Below are the code and all the weights of a small trained network. Each question names an input and a class and asks about switching units off, where a switched-off unit gives its printed mean instead of its output.

import numpy as np


def w(rows, s, z=0):
    codes = np.array(rows[::2]) - 128.0
    scale = np.full(codes.shape[1], s)
    scale[-1] = z or s
    return codes * scale


def norm(h):
    return h / np.sqrt((h * h).mean(-1, keepdims=True) + 1e-5)


def f(y):
    return y / 2 * (1 + np.tanh(0.7978845608 * (y + 0.044715 * y**3)))


def log_softmax(a):
    a = a - a.max(-1, keepdims=True)
    return a - np.log(np.exp(a).sum(-1, keepdims=True))


def net(x, mask):
    res = np.array(x, float).reshape(1, 5) / 4 @ E
    u = 0
    for l in range(3):
        y = f(norm(res) @ A[l][:, :-1].T + A[l][:, -1])
        res = res + np.where(mask[u : u + 5], y, B[l][:, -1]) @ B[l][:, :-1]
        u += 5
    return log_softmax(norm(res)[-1] @ U[:, :-1].T + U[:, -1])


A, B = {}, {}
E = w([
[170,107,33,171,95,83,116,92,94],'x0',
[239,27,165,163,134,99,144,233,106],'x1',
[79,52,150,75,78,2,97,60,164],'x2',
[102,190,240,240,182,163,117,164,115],'x3',
[76,115,105,180,17,171,95,232,112],'x4',
],0.0044)
A[0] = w([
[179,112,54,77,174,59,126,81,130,4],'L0N0',
[94,141,61,159,63,159,125,139,105,138],'L0N1',
[125,146,210,252,157,150,112,187,94,43],'L0N2',
[99,96,182,186,109,32,104,110,125,107],'L0N3',
[90,60,100,126,36,47,102,121,119,174],'L0N4',
],0.012,0.0018)
B[0] = w([
[146,85,191,148,89,171,205,96,69,229],'L0N0',
[72,120,91,212,151,68,64,131,97,205],'L0N1',
[231,32,148,162,107,204,255,123,220,254],'L0N2',
[134,162,221,156,117,59,76,92,79,204],'L0N3',
[179,145,113,1,118,110,170,162,216,255],'L0N4',
],0.0087,0.0088)
A[1] = w([
[70,128,73,173,194,175,109,117,199,253],'L1N0',
[170,158,90,90,160,70,70,216,132,228],'L1N1',
[114,161,140,109,147,113,118,33,80,140],'L1N2',
[247,159,51,131,149,132,160,155,15,130],'L1N3',
[126,111,186,214,158,107,60,116,142,39],'L1N4',
],0.011,0.00051)
B[1] = w([
[121,163,177,177,70,200,17,124,134,206],'L1N0',
[115,152,218,126,124,73,48,149,140,238],'L1N1',
[99,99,189,151,177,134,169,199,65,229],'L1N2',
[125,71,175,110,37,19,70,114,254,253],'L1N3',
[92,54,70,109,112,106,168,120,40,193],'L1N4',
],0.0087,0.0038)
A[2] = w([
[104,99,36,246,100,129,80,142,83,219],'L2N0',
[133,141,29,59,108,67,101,128,143,134],'L2N1',
[193,105,110,178,103,124,123,38,146,198],'L2N2',
[231,101,54,73,107,100,179,71,122,3],'L2N3',
[145,218,181,94,136,156,136,73,111,123],'L2N4',
],0.012,0.00078)
B[2] = w([
[127,109,92,97,6,118,69,106,44,195],'L2N0',
[76,141,91,112,218,107,132,161,150,185],'L2N1',
[127,193,177,79,95,114,109,90,168,239],'L2N2',
[112,100,101,195,89,213,180,91,133,255],'L2N3',
[133,153,126,154,168,97,59,103,121,167],'L2N4',
],0.012,0.0073)
U = w([
[84,107,14,65,147,163,189,158,150,15],'0',
[212,128,81,175,182,183,168,193,139,1],'1',
[193,83,186,135,53,167,210,74,188,227],'2',
[99,156,110,52,148,22,55,203,210,165],'3',
[100,129,194,123,208,106,159,85,2,89],'4',
[128,214,159,176,205,209,47,110,140,27],'5',
[99,139,71,144,26,146,6,139,66,122],'6',
],0.01,0.0033)

Each question gives the input, the list of numbers given to net, and the class t.
The units are the neurons (one row each of A and B). Each row of codes is followed by its name. A weight is (code - 128) times the scale printed after its matrix; where a second scale follows, it is the last column's (A, B and U).
mask holds one flag per neuron, layer by layer. A switched-off neuron (its flag False) gives its mean, the last column of its row in B, instead of its output. The means were averaged over made-up inputs and are rounded, as every weight is.
A unit's drop is (log p(t) with every unit on - log p(t) with that unit switched off) / (log p(t) with every unit on - log p(t) with every unit switched off).
The circuit of an input: a set's keep is (log p(t) with only the set's units on - log p(t) with every unit switched off) / (log p(t) with every unit on - log p(t) with every unit switched off). Starting from the 12 units with the biggest drops (on a tie, the unit counted first), units are removed one at a time, each time the one whose removal leaves the highest keep (on an exact tie, the one counted first), for as long as the keep stays at least 0.8.
circuit, biggest first: the units of the circuit, biggest drop first
most important unit: the unit with the biggest drop
top k neurons: the k neurons with the biggest drops, biggest first
top k neurons in layer l: the k neurons of layer l with the biggest drops, biggest first
drop when u is switched off: that unit's drop, to one decimal
input [5,-6,8,6,-1], class 3: circuit, biggest first : L0N2
input [-4,-7,-8,-5,-5], class 5: top 2 neurons : L0N2, L0N3
input [8,7,-6,-4,2], class 3: circuit, biggest first : L1N3, L0N2
input [5,-4,0,1,-8], class 4: top 4 neurons : L0N2, L0N4, L1N2, L2N3
input [1,3,2,0,-7], class 4: circuit, biggest first : L0N2, L0N4
input [1,-7,3,-2,-8], class 4: top 3 neurons : L0N2, L1N2, L0N4
input [5,6,8,3,-7], class 4: circuit, biggest first : L0N3, L0N2
input [8,7,5,2,3], class 3: circuit, biggest first : L0N4, L0N2, L2N1
input [4,-5,1,1,0], class 6: top 2 neurons in layer 0 : L0N1, L0N2
input [2,-5,8,0,-6], class 4: top 3 neurons : L0N2, L1N2, L0N3
input [5,-5,1,8,7], class 6: top 2 neurons in layer 0 : L0N1, L0N4
input [3,-7,8,8,7], class 3: circuit, biggest first : L0N0, L2N3
input [3,5,0,-6,5], class 3: top 2 neurons : L0N2, L1N1
input [5,1,-8,2,7], class 6: circuit, biggest first : L0N1
input [2,5,1,-6,5], class 3: top 2 neurons : L0N2, L1N1
input [-2,-6,-8,3,5], class 6: top 3 neurons : L0N1, L0N4, L2N0
input [-4,-5,1,-2,7], class 6: top 2 neurons : L0N1, L1N0
input [-7,-6,-5,0,1], class 5: top 2 neurons : L0N1, L1N4
input [-1,-5,1,5,-6], class 4: top 3 neurons : L0N2, L0N4, L1N2
input [0,-4,7,8,-2], class 4: most important unit : L0N3
input [-8,-2,-7,-5,-6], class 5: top 4 neurons : L0N2, L0N3, L0N0, L2N4
input [6,-1,8,-3,4], class 3: top 3 neurons : L0N2, L0N4, L2N1
input [-1,-6,-1,2,-6], class 5: top 2 neurons in layer 1 : L1N0, L1N4
input [-7,-6,3,-2,-2], class 5: top 3 neurons in layer 1 : L1N4, L1N0, L1N3
input [-7,-3,8,1,-4], class 4: drop when L1N4 is switched off : 0.0
input [0,-1,-3,-2,8], class 6: drop when L0N1 is switched off : 0.1
input [6,-4,5,4,8], class 3: most important unit : L0N4
input [-5,-5,-5,-4,-6], class 4: drop when L1N2 is switched off : 0.3
input [7,4,-5,2,6], class 6: drop when L2N0 is switched off : 1.3
